Each row is followed by its class number.
[ -92  149  184 -251   78 -150  251 -162 -495  158   96 -157  -43  -66
 -371 -760  -47  448  328  -37   73  146  132   92   82  574 -229  215
  289 -340 -161 -137]	7
[ 148   85   51   28  -12  124  164  -72   57    1   44 -123  -89   18
   46 -169  260  307 -215 -133 -192  129 -125  162    1  206 -110   44
  -56 -115 -139   93]	6
[ 323  -51  -47   75   50  -17  113   56   38  -30   29 -139  -38  -64
   71  -53  105  -51    7  -61 -140   49  -81  157 -110  -39  -25   69
  -20  -36   16 -124]	0
[ 138 -124 -189  113 -113 -323  295  -83  114 -400   24 -167   45  409
 -201  212   65 -343  -74  -57  -73   77 -200  -51 -335 -183  403  108
  416  234    4  -14]	2
[ 741 -446    9   46  130 -116  326  111 -208 -154  -57   97   91   81
 -506  -88  -55 -614  633  208   83   90  187   77  150 -338 -124  -73
  348  160  100  181]	1
[ 302  -86  106    3    9  242  253   42  242   84 -158  -53  193   42
   44   29  122 -210 -202   63 -166   76  -70  107 -128 -141  115 -445
   71  179  165  -54]	1
[-107  -20   82 -202   -8 -118   22  -25  -34  -74  161   73  -55   61
  104  -22   36  302 -111  -93   -7   81   77  -60  183  184 -108   47
   86   39  -26  -35]	1
[-280  233   -1  109    0 -169  -26 -139 -234   41  -15  -21 -126  115
 -270 -266  -49   50 -127 -132  141   42  127  -50   83  313   38   49
  109  -64 -148   74]	4
[-208  165  -84  225  -45  345  -67  506 -121  454   32  232 -172  101
   33  -61   24 -268  -90  -66   71 -319 -119 -116 -219   79 -222 -244
 -143   68 -180  206]	3
[-246  210  190  171   12  262  301 -274 -140  -11 -391 -294  -29 -270
 -282 -236  -99  429 -200  270 -113   71 -101  -97  273  573   66 -260
   79 -145    9   12]	8
[ 117 -246  -29  -42 -187 -238  197   87  -56 -116  348  -41  -99  369
  -35  312 -129 -451   51  -29  240 -190   62 -195  -19 -193   91  -49
  234  124  -42   38]	0
[ 273   93  178 -147   87  -69  -71   14   68   44   71  152   -6 -175
  205    5  130  -86  -70  -90 -170  -40 -223 -116   17  125   -8  223
  143  255  186   21]	0
[ 121  -12   25 -155   94 -108  -95 -143 -204  -71  128   85  -22  149
 -246 -267   68 -146   85 -138   31  148 -129   99 -162   64  134  209
  190  148  -24   10]	9
[ 312   34  122  -40  136   35   -2    1  -73   24  -46  112   62   45
  -37 -230   35 -126  173   68   -7   80 -152   96   20  -59   19  -12
  -51   91   56  162]	4
[ 113   85  -17   75  -38  167  154  184  -51  197 -170  -49  -21  -98
   54 -136   99   18 -109   49 -173 -149   46   67    2  198 -299  -14
 -221 -108   37  137]	3
[  -8 -180   -3   22 -136 -161  112  -71  -94  -43  125  -89 -111  154
 -217   70    2 -252   -8   35  203   -4   92   39  103  -75  109   -8
  132  -17   56   14]	9
[ 149 -103   -3 -182   -3 -217  129 -280 -234 -201   42 -161  -56  -25
 -388  -36  -36  -56  -32  -19    7  206  -90  196  -23   56  194  443
  200   12   47  -52]	8
[-342  136   15 -140  145 -302 -294 -345   90  -86  322  127 -160  -68
  110  107  234  108 -396  -25  -88  173  -98  -94   40  -64  181   38
  283  -25 -239  -29]	9
[  97  -45   47  -95  102   -9   42   86    3  104  214  292   -3   87
  -15  -68  175  -11  107   17  -98  153  164  -77   34  -63  -74   97
  231  217 -362   22]	4
[-249   33  -96 -115  -44 -216  -13 -194  -96 -111  260  -51  -97  113
 -141   23   16   -9 -242 -153    3   15 -149  -79 -163   56  272  333
  234  104 -131 -132]	6
[ -47  -27 -179  140 -191   12 -157  182   95 -122   50  -60  -45  152
  133  210 -120 -316  -61  -59    2 -247  -51  -22  -76  -66  -42  -94
 -140   38  135  -82]	6
[ -83  111  130 -364   75  229  -99 -223  -98  220 -224   88  297 -122
    5 -313    2  241  164   90  -62  -21  -69   74   88  209  -74  120
  -22   -2  114  115]	9
[ 323   -7   60  -13   87 -100   33  -44   63 -146  -20  -28  -37  -82
   32 -168  225  -37  -60   84 -234  144 -157  100    7   54  -33  -66
   61  -56   45   59]	2
[-214   43  -32   63  136  -18  -18   -6  -88  -73  224  -70 -158   72
 -310 -187   99  341 -235 -143   -7  169  103   10   81   91  117  156
  176   91 -317  -94]	5
[  -4 -162  -41 -198  -49  463 -113  120  -22   65   99  -49   26   85
  -74  -55   74  105 -151 -190 -137  -30 -132  239  -89  112   -6  131
  -89  241  167 -338]	9
[-257 -152 -242  -33 -102 -166  -76  -11 -184   17  154 -103 -134  116
 -323  121 -104  -76 -204  -50  217 -157  -11  -17  -37  -44   94  250
  126   73 -193   49]	2
[  22 -146  -20 -184  -70 -453   93  -33 -128  -93   94  342    3    8
  157 -121  160  284  200  -85 -196  237  442 -324  528  248 -492  -45
  307   30 -168   95]	7
[ 113 -119  -68    3  -22   45  137   70 -198   64  108   15 -140   22
 -244  -20  115 -121    1   16  -59    1   59   50   55   29  -45  217
   65   48  -76   23]	1
[ 899 -388  -47 -105  229  310  -30  476 -132 -163  122  -32  -42 -206
  -37 -520 -216  -26  280 -168  -15   64 -408  534 -290 -197 -111 -198
 -215   10  365 -460]	9
[ 600 -505    7 -148  -96 -133  358 -184  321 -283  148 -272  102 -239
  132  418   22 -366 -159  207    3  -28 -215  136   11 -300  377  101
  274   96  289 -365]	6
[ -93  118   84 -292   16  -57 -249  -74  -68  -25   91  187  197   23
   16  113 -301 -201  243   29  -35   10  -33  -71 -238 -258  105  -74
  169   79   84 -211]	1
[ -17   52  -11  -83   78  259  -31  -29 -202   85   -2  -53   36   18
 -182 -292  -49  113   47   18  -25   83 -114  214  -35  124   -8   49
  -95  -27 -115  -85]	5
[ 150  377  366   24  198   77   -1 -136   34   79 -370  116  184 -104
  186 -248  322 -165 -191   96 -387  226 -207   25  -35   75   19 -399
 -251  -54  294  282]	3
[  98  -36  173 -449   95  399   -2   13  -63  266 -259  154  375  -95
   70  -63   24  -37   67   96 -142  -75 -214  112 -207  104    2   29
  -72  206  301    8]	1
[ 475  174  192  -72  -58  163  377    9 -237   20 -220 -240  269  109
 -184 -407  -96 -313  164   78   63 -216 -381  133   51  255  251  319
   28   57  324  131]	8
[  17  105   59 -176  174 -686   31 -289 -279 -529   32  154  176  237
  272 -204  187  212  443 -244 -264  308  -65 -353  143  227  -42  135
  298  -51  130   30]	7
[ 374   13   77   -5  192 -109   25   39   31 -156 -120   95   80 -160
  -44 -389   20  198  121  -57 -103   62 -111   39   33   94 -118  155
   43  107  138   53]	6
[ 103 -162   75 -286   44 -116  107 -214 -172  126   65   81  -27 -293
   -3  -56  127  125 -165  107  -36  114  -34   24  102  166  -15   47
  168 -103  -15  -57]	5
[  -3   19 -124  -28   96  -60 -168  -47  120    0  -22   32  -98  -57
   61  -26  213   59 -192   39 -289  141  -17  111 -198  -39 -118  -27
  -89  -25 -128  107]	0
[   9   39  117  -65   71 -101 -256  -96 -135 -103  275  120 -176  -24
 -252  110 -105 -102  157  -94  102   61  102  -67   61 -215   -1  311
  -65   18  -66  115]	7
[ 130   73   -6   78    5 -104   60   22 -145 -139  -54  -51  -48   82
 -147 -141    0 -176   22 -102  -15  -35  -78  -26    9  146   25  180
   12   47  100  137]	8
[ 153 -114  119 -220    0 -405   54 -372 -335 -173  222  -32 -105   71
 -383  -72   65 -113  119    5   73  259 -200   92    8   -2  191  388
  371   26   26  -72]	2
[ 335  197  346 -195   18 -202 -141 -471  167 -198   57  121  124  -41
  406 -219  430  390    1 -154 -320  311 -368   13  258   41  -93  183
  -58  -68  194   66]	2
[ 103 -128  -15   69 -108   45   71  200  -28  -16  356 -147 -204   31
  -30  -78 -188  178  216 -111  272 -255   79  -34  187  -67 -156  197
  -55  -81 -109  -60]	9
[-287  228   70 -162   23 -418 -161 -267 -378 -169    3   35  -20  190
 -218  -56   24   34   90 -185  -46  132   86 -127  -32  280  -12  299
  176  -42   -1  138]	2
[-113   39  111 -103  142  -50  113  -53 -247  -90   64  -29   41   43
  -96 -146   48  157   29  -16    6   56   10  -18  179  157   35  130
   82  -48  -90    6]	9
[ 287 -194  193 -400   31  199   10  132  101  196  -86  325  398   53
  188  103    0 -435  209  162 -182   20   13  -20 -205 -231  -66 -386
  147  300  201  -90]	0
[ 314 -191  -73  149 -180  -55  226   77  -71  -97  142 -103 -222  147
 -159  106   48 -317  -41  -37   14  -11   23   36   68   55   10   75
   81  128  101  -41]	5
[ 401 -121  179 -245  484 -282 -336   30  -54 -521  477  270   13  139
 -155 -177  -85 -373  420  -79  131  201 -174  107  -55 -448   80  163
  240  138   -8  -39]	5
[-128 -253  -56  -36  -78 -165  175  145  231  -61   48   72  -47   91
  -70  178   21 -161 -184  182  -13   60  403 -176  190  -91 -133 -569
  338   46 -190  159]	2
[ -47  225  280 -437  188   72  -24 -314  -64  148   74  296  116  -98
  271  -86  260   48  -39   80 -158   76 -359 -185  135  262  173  140
  270  140   20  265]	9
[-243  293  -14  266  -19   39   12  106 -108 -129  117 -216 -108  260
  -95 -145  -14  137 -282 -246   80   -4  -93  209   79  149  136  207
 -146  -96  -88 -263]	4
[-292  257  -38  120   35  787  -69   64  -39  124 -156   33   24  243
 -199 -194  246  334 -226 -162 -490  128 -334   61 -394  187  109  143
 -391  321 -278   12]	4
[  75 -109    1 -109 -168 -255   79 -131 -141 -126  238 -131 -103   65
  -86   43  -93  -55   31  -47  151   -2   -7   25  120  -29  112  138
  186 -100   28  -91]	9
[  -1   98   13   80  134   94   93  -57  -62   86 -255  -38   18 -110
   40 -214  245  178  -94   82 -223   86  -23   78   68  239 -203  -29
 -196 -111  -42  189]	8
[ -50  142  -43 -206  145  267  -55 -266 -169 -198 -179 -312  127 -253
 -324 -487 -219  586  -36 -106  -47   65 -443  153 -172  501  480  700
    1  153  -39 -218]	4
[-114    2   10 -142  -43 -211   42  -64 -169 -103  247    1 -103   63
 -153 -210   91  308 -110 -198  -60  120  168   -6  178  151 -159  346
  102  -56 -183  -87]	3
[ 364 -179  132 -328  -44 -202  138  -19    2  -38  -55   54  147  100
  194  -58  225 -183 -170  -39  -77  -94 -414    7 -338  160   17  198
    7  246  353  134]	3
[   6  179  298 -298  283  469  211  -27 -459  484 -245  -10  170 -106
 -351 -324  309  261  -97   22 -285  158 -205  218 -176  466  -67  237
   18  159  -47  133]	7
[-224  112   -1  208 -331 -319  293 -113 -194  221  -27 -307 -248 -308
 -263   22 -119  155  -96  113  317 -239  232  -71  282  332   13  540
   70 -369 -182   62]	4
[ 404   20  370  123  -57  -18  137  409  171  151  -73  203  142  134
   72   11  -78 -692  184  375  154 -227  222 -192  141 -234   -9 -627
   40  144  354  190]	7
[  86  183   -9   51  107 -131  -14 -279 -341 -362   29 -145  -45  113
 -319 -192  -36   49  112 -281 -146  234 -245   15   31  148  270  409
  127  119   71  -93]	1
[ 278 -145   57  -89  -77  -12  151 -131 -264   12  -46 -101  -48  -75
 -352 -195  -68   89  222  -82  176   19  -46  154  107  184  -40  349
   66  -55  133  108]	6
[-256  186   53 -108   61 -312 -129 -349    1   72  247  117  -85   41
   81   67   87   87 -109   48  171   42 -186 -128   -9   33  209  313
  356   81 -208   13]	8
[ 119   14  -14   36   89 -160  -45 -221 -268 -227  -17  -54  -51  105
 -401 -191  -46 -183  122 -101  -21  185 -269   69 -159   -7  220  321
   65  148   26   12]	0
[-341   45  -29 -131 -155   24    7 -158  -31   80   88   -4  -78   43
  -16  115  155  160 -279  -14 -112   35   31  -62   54  216   78  289
    0   73  -86  -31]	5
[ 345 -102  -18  196  156   99  559  254 -378    1 -286 -153   84  373
 -535 -432   -2 -409  -37 -134  201  -72 -141  172   87  257   85   14
   62  275  161  324]	4
[-116   33   92 -238   98 -120  -20 -146 -214   21   49  102  112 -116
 -135 -233   20  265   65  -32  -24   92   82  -41  164  121  -46  288
  106  -30 -145   12]	6
[-321  100  -19   44  154  -21 -258 -109 -102 -140  216  -47 -118   17
 -247 -125  -78  452   42 -220   89   79   94  -57  121   24  -21  251
   45    8 -313  -14]	6
[ 227  -50  -24   65   79  149   45  141 -124  105 -153  -52    6  117
 -229 -115  -40 -263 -131   47  110 -138 -120   92 -146  112   48 -107
   -2  230  100  184]	8
[-172 -234 -278  -58   73   47 -102   73  186  -52  -50    4  111  -73
  -15  -16   84   49 -248  101  -82   72  386  169  174  -65  -60 -184
   12  -55 -192 -129]	6
